a =
[[126 126 112 112 111 130 105 119]
 [103 101 144 113 139 116 125 115]
 [147 147 129 111 139 144 118 112]
 [118 111 110 114 103 103 119 115]
 [104 139 137 134 113 127 145 103]
 [111 103 113 150 127 119 124 134]
 [139 124 119 113 136 122 119 137]]
Rows and columns are numbered from 0.
Report the bottom-left entry.
A: 139
Report the entry at row 0, column 1.
A: 126
The entry in the top-right corner is 119
Report the entry in row 0 and column 2.
A: 112
The bottom entry of the column that holds the largest entry: 113
Report the entry in row 2 and column 0.
A: 147
Report the minimum.
A: 101
Report the entry at row 2, column 1.
A: 147
The entry in the bottom-right corner -> 137
Report the top-left entry.
A: 126
The entry in row 2 and column 2: 129
The entry directly above 104: 118
Report the entry directly below 130.
A: 116
The entry at row 1, column 0 is 103
The entry just left of the largest entry -> 113
Report the entry directly above the largest entry.
A: 134
Report the entry just right of 145.
A: 103
The entry just right of the largest entry -> 127

B = 137	124	129	130	138	137	123	131	118	104	134
The entry just left of the largest entry -> 130
The entry just right of 131? 118
The entry just right of 124 -> 129

Read these off the matrix that follows. Indices start at 0.
1) Read off the entry in row 1 and column 0.
2) Read off the entry at row 0, column 2.
3) Read off the bottom-right entry.
4) Read off the entry at row 1, column 1.
5) Read off the entry at row 2, column 1.
6) Read off the entry directly below 116.
7) Read off the entry in row 0 and column 1.
8) Read off the bottom-left entry.
[[133 133 119 143 136 139 136 130 129 135 133 146 133 136]
 [125 124 155 112 129 119 127 136 138 120 130 107 132 125]
 [133 133 119 144 137 140 136 130 130 136 134 147 133 137]
 [133 133 119 143 136 140 136 130 130 136 134 146 133 137]
 [133 133 119 144 136 140 136 130 129 136 134 147 133 137]
 [133 133 119 144 137 140 136 130 130 136 134 147 133 137]
 [133 133 118 144 136 140 136 130 129 136 134 147 133 137]
 [125 125 157 112 130 120 128 137 138 120 131 108 133 126]
 [125 125 154 113 129 120 127 136 137 120 130 108 132 125]
 [134 133 116 147 138 143 138 130 130 137 135 151 134 139]
 [125 125 157 112 130 120 128 137 139 120 131 108 133 126]
 [125 124 154 112 128 119 127 136 137 120 130 107 131 125]
 [133 133 118 146 137 141 137 131 130 136 135 149 134 138]]
1) 125
2) 119
3) 138
4) 124
5) 133
6) 157
7) 133
8) 133

[[124 125 135 128 131 133 136 116 140 142 125]
 [131 126 125 135 125 131 130 117 128 128 126]
 [122 124 128 136 126 136 136 108 138 135 125]
 [122 124 134 130 131 135 138 111 143 143 124]
 [123 133 129 118 131 121 120 150 123 120 132]
 [140 123 131 134 128 133 136 110 132 142 123]
 [136 125 127 135 126 131 131 116 127 132 126]
 [121 130 130 123 130 127 127 135 131 128 129]
 [119 133 128 119 130 122 121 148 125 119 132]
 [119 130 130 124 130 128 128 133 132 127 129]
 [137 129 126 127 127 125 124 135 119 124 129]
 [138 124 128 134 127 131 132 115 128 135 125]]
Indices start at 0.
What is the bottom entry of the column that holds the largest entry? 115
The entry at row 0, column 1: 125
What is the entry directly below the largest entry? 110
What is the smallest entry? 108
The entry in the bottom-right corner -> 125
What is the entry in row 2 and column 2? 128
The entry just left of the largest entry -> 120
What is the entry in row 2 and column 0? 122
What is the entry in row 1 and column 1? 126
What is the entry just left of the smallest entry? 136
What is the entry in the top-left corner? 124
What is the bottom-left entry? 138
What is the entry at row 0, column 2? 135
The entry in the top-right corner: 125
What is the entry directly above the largest entry? 111
What is the entry in row 2 and column 1? 124
The entry just right of the smallest entry: 138
What is the entry at row 1, column 0? 131
What is the entry just right of 115? 128
The top entry of the column that holds the smallest entry is 116
What is the entry directly above the smallest entry? 117
The entry just right of the largest entry is 123

Read these off the array that follows. Counting starts at 0.
1) Which number is the entry just right of 118?
2) Which number is the top-right entry?
3) Which number is the bottom-left entry?
4) Which number is the entry at row 0, column 1?
5) Which number is the entry in row 0 and column 2?
6) Which number is the entry just right of 124?
7) Which number is the bottom-right entry?
8) Which number is the entry just left of the smallest entry?
[[130 142 125 119 134 154 129 120 125]
 [122 110 132 138 129 107 115 131 130]
 [131 153 130 125 122 120 139 129 125]
 [135 115 125 138 135 127 116 119 129]
 [144 142 128 120 125 143 132 119 128]
 [136 131 123 129 137 137 121 118 127]
 [120 117 132 138 128 103 117 131 130]
 [136 126 123 122 132 132 113 126 132]
 [131 110 128 139 133 122 115 121 130]
 [140 145 128 121 122 137 137 120 126]
 [119 136 131 120 124 157 141 129 125]]
1) 127
2) 125
3) 119
4) 142
5) 125
6) 157
7) 125
8) 128

[[128 122 133 128 128 121 130 126 133]
 [129 124 128 137 128 127 131 129 127]
 [131 134 124 126 132 130 130 128 130]
 [130 133 126 125 131 132 129 130 129]
 [123 128 120 131 129 126 128 130 130]
 [130 133 119 126 123 128 130 127 123]
 [127 130 118 122 128 124 127 125 130]
 [133 133 127 124 131 128 128 129 139]
 [127 126 119 125 127 137 129 127 126]
 [129 122 118 124 133 130 129 129 129]
 [126 126 104 125 131 122 130 128 153]]
Rows and columns are numbered from 0.
Read off the entry in row 2 and column 0.
A: 131
Read off the entry in the bottom-left corner.
A: 126
The bottom-right entry is 153
The entry in the top-left corner: 128
The entry just right of the centre entry -> 128
The entry in the top-right corner -> 133
Read off the entry just left of the largest entry.
A: 128
The entry just right of the smallest entry: 125
Read off the entry in row 0 and column 1.
A: 122
Read off the entry at row 2, column 2.
A: 124
Read off the entry at row 2, column 1.
A: 134
Read off the entry at the centre.
A: 123
Read off the entry directly below the centre entry.
A: 128
The entry at row 1, column 0 is 129
The entry at row 1, column 2: 128
Read off the entry at row 1, column 1.
A: 124
The entry directly above the centre entry -> 129

Read these off the matrix that follows.
1) The first entry in reading order?
2) The third entry on the diagonal from the top-right corner?
3) The smallest entry in the last row?
4) The entry just right of 138?
5) The entry just left of the largest entry?
6) The largest entry in the last column?
7) The 2nd entry, reading row by row?
8) The 2nd largest entry?
[[123 108 150 143 145 125 141 112 148]
 [120 134 150 145 113 143 106 150 107]
 [116 116 145 105 139 119 121 131 111]
 [131 150 148 121 109 117 107 133 132]
 [113 106 120 137 149 105 131 141 123]
 [105 137 125 140 138 148 147 151 145]
 [120 108 150 139 113 115 121 149 117]
 [122 127 115 139 106 133 111 136 123]
 [145 111 125 110 111 139 119 117 127]
 [119 109 133 108 130 107 112 123 109]
 [120 135 134 118 152 134 145 141 129]
 [127 107 141 141 116 144 126 135 140]]
1) 123
2) 121
3) 107
4) 148
5) 118
6) 148
7) 108
8) 151

Questions about the matrix below.
1) Find the bottom-right entry.
2) Find the second largest entry.
3) Find the 3rd entry in reading order.
4) Find the entry in the bottom-left corner.
5) Find the entry just right of 140.
6) Find the fifth-last entry, reading row by row.
7) Find the entry directly above 127.
8) Find the largest entry.
[[117 126 125 151 115 129 121 128 135 136]
 [117 125 125 150 115 129 121 127 135 136]
 [143 133 133 118 143 135 139 135 129 129]
 [142 132 132 120 142 135 138 135 130 130]
 [141 132 132 120 141 135 138 135 130 129]
 [117 126 125 153 115 130 121 128 136 137]
 [142 132 132 120 142 135 139 135 130 130]
 [144 133 133 117 144 136 140 136 129 129]
 [141 132 132 121 141 135 138 135 130 130]]
1) 130
2) 151
3) 125
4) 141
5) 136
6) 135
7) 128
8) 153

x = [152 129 132 115 135 145 118 123 109 120 132 119 109 131]
What is the first entry from the left?
A: 152
What is the 3rd entry from the right?
A: 119
The second largest entry: 145
The 3rd entry from the left -> 132

[[134, 125, 131, 138, 133, 131, 119, 133, 122, 139, 129, 135, 122, 131, 133, 140], [129, 119, 115, 127, 115, 111, 132, 120, 134, 128, 116, 111, 134, 118, 115, 121], [126, 135, 131, 128, 130, 140, 125, 141, 114, 130, 145, 146, 115, 134, 146, 140], [132, 127, 139, 134, 142, 133, 123, 124, 134, 132, 121, 129, 134, 132, 122, 128], [131, 131, 141, 133, 144, 138, 124, 127, 131, 131, 126, 135, 132, 135, 128, 130], [127, 128, 132, 126, 133, 128, 131, 121, 137, 123, 121, 122, 137, 128, 120, 120], [134, 121, 137, 133, 140, 122, 127, 111, 149, 129, 105, 112, 148, 126, 104, 116]]
Give the entry just right of the smallest entry.
A: 116
The entry just left of the largest entry: 111
The entry just left of the smallest entry: 126
Give the 1st entry in reading order.
A: 134
The 2nd largest entry is 148
The 5th entry in reading order: 133
Give the entry just left of 114.
A: 141
Give the second smallest entry.
A: 105
The entry just left of 105 -> 129
Give the largest entry.
A: 149
The entry just right of 118 is 115
The entry just right of 105 -> 112
The third entry in reading order is 131

data =
[[123 132 125 132 139 118 127 144 129 140 118 125 133]
 [145 145 116 141 143 136 131 145 104 121 116 124 128]]
The entry in the top-right corner?
A: 133
The entry just left of 139 -> 132
The minimum -> 104
The bottom-right entry: 128
The 1st entry in reading order: 123
The first entry in the row that holds the smallest entry?
A: 145
The fifth entry in reading order?
A: 139
The entry just right of 123?
A: 132
The second entry on the diagonal from the top-right corner: 124

M =
[[146 131 122 135 141 127 121 119 119 105]
 [125 115 124 124 124 117 126 123 125 130]
 [114 116 139 135 119 138 139 105 157 148]]
The entry in the bottom-left corner: 114
The first entry in reading order -> 146
The third-last entry, reading row by row?
Answer: 105
The entry in the top-right corner: 105
The 3rd entry on the main diagonal?
Answer: 139
The entry just right of 114 -> 116
The last entry, reading row by row -> 148
The 4th entry in reading order is 135
